Here is a tiny trained network, its code and every weight. The questions are about switching its units off for an input and a target symbol, where a switched-off unit gives its printed mean instead of its output.

import numpy as np


def w(rows, s, z=0):
    codes = np.array(rows[::2]) - 128.0
    scale = np.full(codes.shape[1], s)
    scale[-1] = z or s
    return codes * scale


def f(y):
    return np.maximum(y, 0)


def softmax(a):
    e = np.exp(a - a.max(-1, keepdims=True))
    return e / e.sum(-1, keepdims=True)


def log_softmax(a):
    a = a - a.max(-1, keepdims=True)
    return a - np.log(np.exp(a).sum(-1, keepdims=True))


def net(x, mask):
    ids = ['αβγδεζηθλμξπσφψω'.index(c) for c in x.split()]
    T = len(ids)
    res = E[ids] + P[:T]
    r = res
    for j in range(3):
        rows = slice(2 * j, 2 * j + 2)
        q, k, v = (r @ M[0][rows].T for M in (Q, K, V))
        z = softmax(np.where(np.tri(T) > 0, q @ k.T / 2**0.5, -1e9)) @ v
        o = O[0][rows]
        res = res + np.where(mask[j], z, o[:, -1]) @ o[:, :-1]
    y = f(res @ A[0][:, :-1].T + A[0][:, -1])
    res = res + np.where(mask[3:27], y, B[0][:, -1]) @ B[0][:, :-1]
    return log_softmax(res[-1] @ U[:, :-1].T + U[:, -1])


Q, K, V, O, A, B = {}, {}, {}, {}, {}, {}
E = w([
[147,193,109,156,167,119,133,79,178,181,163,126],'α',
[135,145,144,154,181,116,140,55,152,179,177,125],'β',
[160,127,157,129,102,143,87,6,206,158,188,103],'γ',
[182,127,96,179,113,95,164,63,144,146,174,123],'δ',
[208,160,133,124,202,72,164,94,140,182,149,148],'ε',
[161,169,146,154,129,72,146,124,133,145,172,71],'ζ',
[162,205,138,80,226,112,78,117,142,191,140,103],'η',
[195,197,99,147,123,133,87,131,130,118,150,81],'θ',
[181,127,136,82,191,139,95,110,139,138,161,79],'λ',
[80,122,63,145,144,136,98,98,68,171,136,63],'μ',
[104,123,167,50,122,130,164,142,33,44,158,165],'ξ',
[168,103,92,96,223,145,189,120,119,159,103,88],'π',
[117,147,145,57,168,146,134,210,159,142,121,42],'σ',
[136,124,33,127,97,188,175,137,83,152,111,95],'φ',
[193,124,62,85,112,75,181,141,188,111,146,85],'ψ',
[160,67,104,140,60,166,123,82,111,100,127,95],'ω',
],0.019)
P = w([
[150,99,160,209,173,172,89,178,183,225,179,113],'0',
[159,103,120,180,177,157,109,161,167,212,203,95],'1',
[162,104,98,172,185,141,116,159,151,183,207,74],'2',
[170,125,91,159,158,129,128,136,136,179,188,85],'3',
[165,134,83,145,158,121,130,128,126,157,177,76],'4',
[162,139,78,129,149,112,132,117,120,141,165,73],'5',
[162,145,73,113,140,105,140,104,110,126,155,71],'6',
[150,152,66,89,133,103,142,93,105,117,148,75],'7',
[152,161,64,79,123,90,152,84,94,103,134,73],'8',
[139,168,63,59,118,85,152,72,90,91,127,73],'9',
[134,172,57,37,118,78,155,65,85,73,118,68],'10',
[132,175,54,19,100,69,162,53,84,74,115,77],'11',
[115,194,54,2,85,67,157,40,73,64,103,69],'12',
],0.0093)
Q[0] = w([
[76,132,188,160,82,152,107,227,137,75,76,119],'h0',
[68,135,191,161,77,123,132,163,178,119,58,254],'h0',
[86,43,179,148,128,174,123,165,166,105,44,229],'h1',
[142,94,90,107,159,173,115,138,132,112,130,96],'h1',
[113,69,200,121,136,137,107,170,127,87,96,167],'h2',
[207,144,91,71,161,129,155,118,138,144,196,35],'h2',
],0.014)
K[0] = w([
[166,30,116,192,146,151,124,153,192,230,103,129],'h0',
[191,120,123,228,172,119,62,123,171,242,137,54],'h0',
[117,108,172,216,134,147,129,186,143,185,216,171],'h1',
[121,1,125,74,97,84,161,192,138,108,79,131],'h1',
[119,130,100,201,127,193,145,151,170,188,128,82],'h2',
[91,108,126,48,105,106,123,119,12,65,90,138],'h2',
],0.0091)
V[0] = w([
[80,133,232,136,156,91,143,149,118,127,162,108],'h0',
[120,104,129,56,61,152,129,252,116,76,108,93],'h0',
[127,75,114,112,130,92,237,129,153,156,98,141],'h1',
[104,82,147,68,191,193,128,159,24,144,99,134],'h1',
[161,237,128,105,176,88,149,168,128,155,115,162],'h2',
[55,189,74,156,112,124,153,155,113,178,112,103],'h2',
],0.011)
O[0] = w([
[96,188,94,121,110,212,192,93,111,80,159,49,88],'h0',
[149,104,147,237,179,146,124,148,144,122,202,123,254],'h0',
[109,66,170,125,132,139,226,157,72,253,65,69,177],'h1',
[220,90,95,80,149,164,81,120,64,174,160,144,122],'h1',
[125,194,139,123,72,138,150,160,147,187,208,201,136],'h2',
[103,153,9,185,172,179,162,126,126,190,97,204,30],'h2',
],0.011,0.0041)
A[0] = w([
[59,161,127,143,156,207,186,147,201,126,77,88,108],'n0',
[185,101,129,100,143,168,106,128,76,213,159,51,133],'n1',
[123,179,68,79,103,170,114,67,110,99,145,103,155],'n2',
[169,127,96,89,141,75,188,73,104,144,93,164,172],'n3',
[171,143,96,94,132,171,106,77,133,128,165,172,105],'n4',
[147,159,92,85,161,141,158,240,104,84,115,128,105],'n5',
[73,104,127,121,151,139,148,109,130,11,145,142,169],'n6',
[52,106,165,62,80,118,153,159,125,113,44,163,51],'n7',
[80,137,82,182,197,152,173,131,96,142,146,170,128],'n8',
[148,106,137,106,2,183,108,119,164,131,114,148,134],'n9',
[143,87,127,154,26,174,141,140,73,98,121,184,213],'n10',
[111,148,172,125,135,83,58,76,148,167,128,91,123],'n11',
[136,143,103,124,161,127,119,113,165,200,87,80,115],'n12',
[113,110,87,125,157,99,127,86,167,102,117,192,182],'n13',
[142,129,87,151,96,111,178,127,90,87,141,124,195],'n14',
[164,66,133,154,113,110,123,91,109,69,68,119,137],'n15',
[147,112,83,141,184,169,167,159,86,152,66,106,88],'n16',
[166,83,147,183,156,107,34,195,147,168,131,241,67],'n17',
[139,76,114,216,198,173,134,164,96,146,133,122,107],'n18',
[86,146,75,116,72,168,186,209,140,147,168,227,90],'n19',
[36,141,162,35,130,146,78,191,105,75,27,226,1],'n20',
[186,144,126,193,194,79,78,126,167,129,93,109,105],'n21',
[107,118,124,116,132,102,124,179,151,171,26,116,119],'n22',
[150,110,142,85,231,98,123,143,155,109,95,75,111],'n23',
],0.0082,0.0052)
B[0] = w([
[121,105,127,89,157,75,138,107,15,80,90,161,165],'n0',
[138,169,89,202,98,104,192,119,144,87,98,187,253],'n1',
[173,86,221,128,212,103,182,109,135,164,105,68,191],'n2',
[97,145,147,103,117,215,90,143,123,101,105,92,178],'n3',
[129,166,141,130,118,69,75,157,94,100,56,140,178],'n4',
[173,64,83,170,130,150,105,62,159,134,104,133,142],'n5',
[168,181,119,205,48,127,148,152,112,202,106,141,161],'n6',
[170,145,98,66,168,251,130,130,161,123,197,141,149],'n7',
[238,129,160,98,101,136,174,176,140,123,101,75,162],'n8',
[81,94,107,154,144,142,81,137,7,196,123,118,146],'n9',
[88,125,99,122,173,64,134,99,175,199,218,104,141],'n10',
[149,83,99,137,54,133,166,167,173,80,126,156,183],'n11',
[129,98,125,135,79,153,133,141,53,77,117,126,178],'n12',
[124,160,149,192,201,155,101,198,140,126,118,147,156],'n13',
[72,136,97,104,168,131,80,167,177,175,114,174,165],'n14',
[66,183,96,133,138,141,124,138,109,97,185,113,164],'n15',
[128,129,138,178,92,73,23,97,194,124,185,86,172],'n16',
[99,105,75,90,120,105,238,56,196,118,108,96,167],'n17',
[79,172,179,25,134,96,153,155,159,145,184,168,205],'n18',
[90,116,190,173,153,126,101,43,100,180,111,154,154],'n19',
[203,2,172,251,146,153,151,32,142,143,189,212,139],'n20',
[98,57,131,75,135,155,131,115,85,168,161,138,194],'n21',
[144,106,171,147,122,169,110,132,111,33,160,166,177],'n22',
[63,170,105,176,78,129,99,110,110,200,164,109,191],'n23',
],0.0066,0.018)
U = w([
[141,57,202,155,138,84,138,219,117,157,81,133,149],'α',
[134,93,123,78,163,128,133,81,113,108,118,104,59],'β',
[169,108,140,175,128,120,145,49,164,84,98,81,59],'γ',
[104,136,133,73,88,162,109,135,134,164,158,130,83],'δ',
[148,71,61,94,146,83,151,99,158,162,127,137,128],'ε',
[76,187,108,148,113,82,100,145,175,103,99,178,139],'ζ',
[169,137,71,157,39,115,125,138,72,148,77,151,120],'η',
[117,132,94,98,118,163,145,138,144,42,112,158,160],'θ',
[164,108,101,120,151,57,121,114,60,79,138,181,44],'λ',
[158,153,157,2,65,40,74,145,167,98,133,89,171],'μ',
[157,161,98,155,180,151,134,162,118,141,206,111,159],'ξ',
[115,109,117,157,158,122,121,86,97,118,113,171,41],'π',
[116,135,145,108,145,82,76,112,117,196,112,115,101],'σ',
[151,110,82,137,207,117,89,161,117,120,41,106,255],'φ',
[63,198,96,93,142,105,176,97,117,118,83,77,135],'ψ',
[71,81,84,125,142,96,66,106,88,143,192,103,138],'ω',
],0.006,0.0053)

Each question gives the input, a string of symbols that net reads in full, and the target symbol t.
The units are the heads (2 rows each of Q, K, V and O) and the neurons (one row each of A and B). Each row of codes is followed by its name. A weight is (code - 128) times the scale printed after its matrix; where a second scale follows, it is the last column's (O, A, B and U).
mask holds one flag per unit, heads first, then neurons. A switched-off unit (its flag False) gives its mean, the last column of its rows in O or B, instead of its output. The means were averaged over made-up inputs and are rounded, as every weight is.
A unit's drop is (log p(t) with every unit on - log p(t) with that unit switched off) / (log p(t) with every unit on - log p(t) with every unit switched off).
The circuit of an input: a set's keep is (log p(t) with only the set's units on - log p(t) with every unit switched off) / (log p(t) with every unit on - log p(t) with every unit switched off). Starting from the 12 units with the biggest drops (on a tie, the unit counted first), units are removed one at a time, each time the one whose removal leaves the highest keep (on an exact tie, the one counted first), for as long as the keep stays at least 0.8.
circuit, biggest first: the units of the circuit, biggest drop first
unit that matters most: the unit with the biggest drop
top k neurons: the k neurons with the biggest drops, biggest first
heads that matter: for each layer, one digit per head in row order, 1 if its drop is at least 0.15 and else 0, layers parted by /
input ψ ψ θ α ξ, target ξ: unit that matters most : h0
input α μ α, target φ: heads that matter : 101
input α φ θ μ μ π δ γ σ ω δ ψ θ, target α: circuit, biggest first : (h1, h0)
input δ π π γ η η δ φ ε η θ α, target ζ: circuit, biggest first : (h1, h2)
input λ φ λ δ δ π α φ, target ε: heads that matter : 100
input α γ α φ γ, target ε: heads that matter : 100
input β ζ γ φ ω β π μ, target η: top 2 neurons : (n1, n12)
input ω δ β, target ω: heads that matter : 001
input δ α φ η, target ε: circuit, biggest first : (n17, h0)
input ξ μ γ λ ζ ε ψ, target ψ: circuit, biggest first : (h1, h0)
input φ β ω φ α, target ω: circuit, biggest first : (h2, n23, n21, n15)
input λ ψ α φ α λ ψ η, target α: circuit, biggest first : (h1, h0)
input δ α γ η α, target σ: top 2 neurons : (n19, n2)
input η α α φ η φ ξ θ λ α ω ζ, target ξ: circuit, biggest first : (h0)
input ζ ω φ α λ λ μ γ θ γ ε, target ζ: heads that matter : 011
input θ ψ θ λ ψ η φ δ π ω ω, target ω: circuit, biggest first : (h2, n15, h0, n23)
input φ δ θ, target ε: circuit, biggest first : (n17, h0, h2)
input α φ λ λ λ θ λ, target μ: circuit, biggest first : (h2, h0)
input ζ δ ω ζ, target ω: heads that matter : 001
input ψ γ λ α μ, target φ: circuit, biggest first : (h2, n8, n23)
input φ δ β β π ψ α ψ γ π, target α: circuit, biggest first : (h1)
input ξ δ α λ η λ π λ ω, target ξ: circuit, biggest first : (h0, n10)
input ζ α λ λ, target μ: heads that matter : 111
input φ ξ π λ ε ω, target ξ: heads that matter : 100
input ω γ π, target ω: heads that matter : 001
input λ π θ π, target η: heads that matter : 110
input β ζ α λ α ξ π λ ω ψ, target ψ: circuit, biggest first : (h1)
input ω γ π π θ ψ ψ π δ γ δ α δ, target θ: top 3 neurons : (n7, n22, n3)
input γ α ω δ α ε φ θ, target ε: top 2 neurons : (n17, n21)
